Questions about the table below. Indices start at 1.
1) Which number is the entry in the top-right corner?
2) Which number is the entry just right of the smallest entry?
3) Which number is the entry just right of the centre entry?
4) Which number is the entry in row 3 and column 3?
5) Which number is the entry just left of the smallest entry?
6) Which number is the entry directly above the centre entry?
7) Which number is the entry in the top-left corner?
8) Which number is the bottom-right entry?
[[114 125 140 124 109 143 124]
 [112 135 137 133 114 134 132]
 [118 118 143 121 109 147 121]
 [113 145 124 140 118 125 139]
 [126 107 142 116 110 153 117]
 [112 143 127 138 116 127 137]
 [153 104 123 131 131 140 130]
 [116 149 118 146 124 118 145]
 [148 123 108 144 138 123 143]
 [146 102 123 121 121 148 123]
 [147 122 113 145 138 124 143]]
1) 124
2) 123
3) 116
4) 143
5) 146
6) 116
7) 114
8) 143

Questions about the row below.
1) Which number is the first entry from the left?
2) Which number is the 1st entry from the right?
3) Which number is the third entry from the right?
[151 138 148 123 120 133 145]
1) 151
2) 145
3) 120

B =
[[130 117 130 137 139 132 136 132 124 149 136 109]
 [136 127 128 133 132 126 133 128 142 131 143 126]
 [133 117 130 139 141 132 138 132 127 152 141 106]
 [130 113 138 132 137 128 123 130 117 143 131 116]
 [120 131 125 124 124 131 127 128 118 125 115 129]
 [132 121 139 124 127 122 114 126 125 123 130 136]
 [123 133 116 133 131 136 145 131 128 137 125 116]
 [138 128 130 131 130 124 129 127 143 127 144 131]
 [129 118 142 122 127 122 108 126 115 124 123 135]
 [134 113 143 129 134 123 114 127 121 135 135 126]
 [123 133 117 133 131 135 145 131 128 137 126 116]
 [131 120 133 131 134 128 126 129 124 138 133 120]
 [132 117 144 123 128 121 108 125 119 125 128 135]
 [138 122 138 128 130 121 118 126 136 125 141 135]
 [125 133 118 133 130 134 143 131 131 135 128 118]]
The first entry in reading order is 130
Give the smallest entry in the last column.
A: 106
The bottom entry of the column that holds the smallest entry is 118
The largest entry: 152
Give the fifth entry, reading row by row.
A: 139
Give the entry directly below the smallest entry.
A: 116
Give the entry in the bottom-left corner.
A: 125
The entry directly above the smallest entry -> 126
The 3rd entry in reading order -> 130
The top-right entry is 109
Give the largest entry in the last column.
A: 136
The 3rd-last entry, reading row by row is 135
Give the entry just left of the smallest entry.
A: 141
The fifth entry from the end, reading row by row: 131
The largest entry in the first row -> 149
Give the 4th-last entry, reading row by row.
A: 131
Give the entry just left of the largest entry.
A: 127
The entry directly below the largest entry: 143
Give the second entry on the main diagonal.
A: 127
Give the first entry of the largest entry's row.
A: 133
The entry directly above the largest entry -> 131

grid =
[[125 114 136 123 117 123 132 137 123]
 [134 135 128 139 124 145 132 122 120]
 [123 129 123 110 133 123 123 130 129]
 [133 131 123 125 123 134 144 138 122]
 [123 142 139 123 125 138 118 120 122]
 [135 122 107 125 134 130 139 133 128]
 [133 124 134 147 122 131 133 128 127]
 [132 150 131 135 129 140 130 123 127]
 [123 133 121 103 132 125 127 133 127]
 [134 124 115 137 135 138 127 119 127]
 [121 123 130 117 132 112 121 132 136]
 [128 140 137 132 125 118 138 139 134]
 [121 131 142 123 122 118 126 134 130]
 [122 138 138 111 120 129 129 134 121]
 [127 127 135 128 119 146 124 120 114]
 [127 126 136 129 118 145 124 121 114]]
Indices start at 1.
The entry at row 1, column 2: 114
Find the entry at row 3, column 3.
A: 123
The entry in row 3 and column 1: 123
The entry in the bottom-left corner is 127
The entry in the top-right corner is 123
Find the entry directly above the largest entry.
A: 124
Find the top-left entry.
A: 125
The entry in row 1 and column 3: 136
Find the entry at row 2, column 1.
A: 134
The largest entry: 150
Find the top entry of the column that holds the smallest entry.
A: 123
The entry just right of 150: 131
The bottom entry of the column that holds the smallest entry -> 129
The entry directly below the largest entry -> 133
Find the entry just left of the largest entry.
A: 132
The bottom-right entry is 114
Find the smallest entry.
A: 103
The entry at row 2, column 3 -> 128
Find the entry directly below the smallest entry.
A: 137
Find the entry directly above the smallest entry.
A: 135

Questions about the row below.
1) Report the entry just left of the largest entry.
2) Report the entry just right of 152.
111  152  116  106  133  127  112  132  133
1) 111
2) 116
